Here is a tiny trained network, its code and every weight. The questions are about switching its units off for an input and a class, where a switched-off unit gives its printed mean instead of its output.

import numpy as np


def w(rows, s, z=0):
    codes = np.array(rows[::2]) - 128.0
    scale = np.full(codes.shape[1], s)
    scale[-1] = z or s
    return codes * scale


def f(y):
    return y / 2 * (1 + np.tanh(0.7978845608 * (y + 0.044715 * y**3)))


def log_softmax(a):
    a = a - a.max(-1, keepdims=True)
    return a - np.log(np.exp(a).sum(-1, keepdims=True))


def net(x, mask):
    res = np.array(x, float).reshape(1, 3) / 4 @ E
    y = f(res @ A[0][:, :-1].T + A[0][:, -1])
    res = res + np.where(mask, y, B[0][:, -1]) @ B[0][:, :-1]
    return log_softmax(res[-1] @ U[:, :-1].T + U[:, -1])


A, B = {}, {}
E = w([
[99,21,74],'x0',
[76,72,255],'x1',
[245,86,170],'x2',
],0.0069)
A[0] = w([
[117,55,88,28],'N1',
[36,179,113,111],'N2',
[119,126,137,84],'N3',
[80,101,215,87],'N4',
[254,57,154,90],'N5',
[145,137,98,48],'N6',
[149,142,84,81],'N7',
[89,143,120,64],'N8',
[154,144,78,98],'N9',
[178,110,142,67],'N10',
[138,135,105,77],'N11',
[82,147,117,102],'N12',
[64,143,106,112],'N13',
[104,123,183,62],'N14',
[219,116,159,102],'N15',
[136,122,141,123],'N16',
[123,80,103,55],'N17',
[142,206,171,39],'N18',
[154,118,137,49],'N19',
[116,14,84,6],'N20',
[141,137,100,49],'N21',
[133,131,121,99],'N22',
[147,123,133,122],'N23',
[140,198,163,30],'N24',
[87,144,122,62],'N25',
[76,153,129,2],'N26',
[137,135,104,72],'N27',
[177,166,60,74],'N28',
[114,96,211,85],'N29',
[117,117,155,80],'N30',
[162,158,72,66],'N31',
[37,159,107,109],'N32',
[147,215,180,13],'N33',
[112,112,161,56],'N34',
],0.018,0.0027)
B[0] = w([
[213,142,96,170],'N1',
[94,47,140,214],'N2',
[126,133,131,125],'N3',
[73,225,153,235],'N4',
[73,18,149,255],'N5',
[115,154,142,143],'N6',
[100,171,145,167],'N7',
[119,100,132,143],'N8',
[87,180,132,180],'N9',
[109,84,129,160],'N10',
[116,146,135,135],'N11',
[121,90,146,157],'N12',
[114,73,131,178],'N13',
[107,180,142,175],'N14',
[96,45,131,216],'N15',
[120,126,131,133],'N16',
[162,133,96,147],'N17',
[222,126,76,193],'N18',
[135,110,156,131],'N19',
[253,160,67,200],'N20',
[119,151,146,139],'N21',
[125,133,129,126],'N22',
[121,117,121,135],'N23',
[205,124,86,179],'N24',
[118,101,131,145],'N25',
[112,97,125,149],'N26',
[115,147,134,135],'N27',
[76,213,168,222],'N28',
[75,201,157,219],'N29',
[119,149,141,142],'N30',
[94,192,160,195],'N31',
[95,55,139,208],'N32',
[237,130,75,203],'N33',
[114,160,135,149],'N34',
],0.046,0.0085)
U = w([
[78,1,188,102],'0',
[75,196,202,2],'1',
[225,110,115,236],'2',
],0.0087,0.00076)

Each question gives the input, the list of numbers given to net, and the class t.
The units are the neurons (one row each of A and B). Each row of codes is followed by its name. A weight is (code - 128) times the scale printed after its matrix; where a second scale follows, it is the last column's (A, B and U).
mask holds one flag per neuron, in row order. A switched-off neuron (its flag False) gives its mean, the last column of its row in B, instead of its output. The means were averaged over made-up inputs and are rounded, as every weight is.
A unit's drop is (log p(t) with every unit on - log p(t) with that unit switched off) / (log p(t) with every unit on - log p(t) with every unit switched off).
The circuit of an input: a set's keep is (log p(t) with only the set's units on - log p(t) with every unit switched off) / (log p(t) with every unit on - log p(t) with every unit switched off). Starting from the 12 units with the biggest drops (on a tie, the unit counted first), units are removed one at a time, each time the one whose removal leaves the highest keep (on an exact tie, the one counted first), for as long as the keep stays at least 0.8.
circuit, biggest first: the units of the circuit, biggest drop first
most important unit: the unit with the biggest drop
k most important neurons: the k neurons with the biggest drops, biggest first
drop when u is switched off: that unit's drop, to one decimal
input [4,8,6], class 1: circuit, biggest first => N4
input [-8,-6,2], class 2: 2 most important neurons => N33, N18
input [-2,8,6], class 1: 2 most important neurons => N4, N29
input [4,8,-7], class 1: 3 most important neurons => N4, N29, N5
input [-7,-6,0], class 2: 3 most important neurons => N33, N18, N24
input [8,-1,-6], class 2: 2 most important neurons => N20, N1
input [-4,-7,7], class 0: 2 most important neurons => N5, N15
input [-8,1,-8], class 0: 4 most important neurons => N2, N32, N20, N13
input [8,-3,-7], class 2: 3 most important neurons => N20, N1, N5
input [8,-6,5], class 2: 2 most important neurons => N20, N1
input [7,6,-2], class 2: 3 most important neurons => N20, N1, N28
input [-7,-6,7], class 0: 3 most important neurons => N5, N15, N20
input [-5,-5,6], class 0: 2 most important neurons => N5, N15
input [-5,-6,7], class 0: most important unit => N5
input [-2,0,0], class 2: 2 most important neurons => N5, N4
input [5,-6,2], class 1: drop when N28 is switched off => 0.1
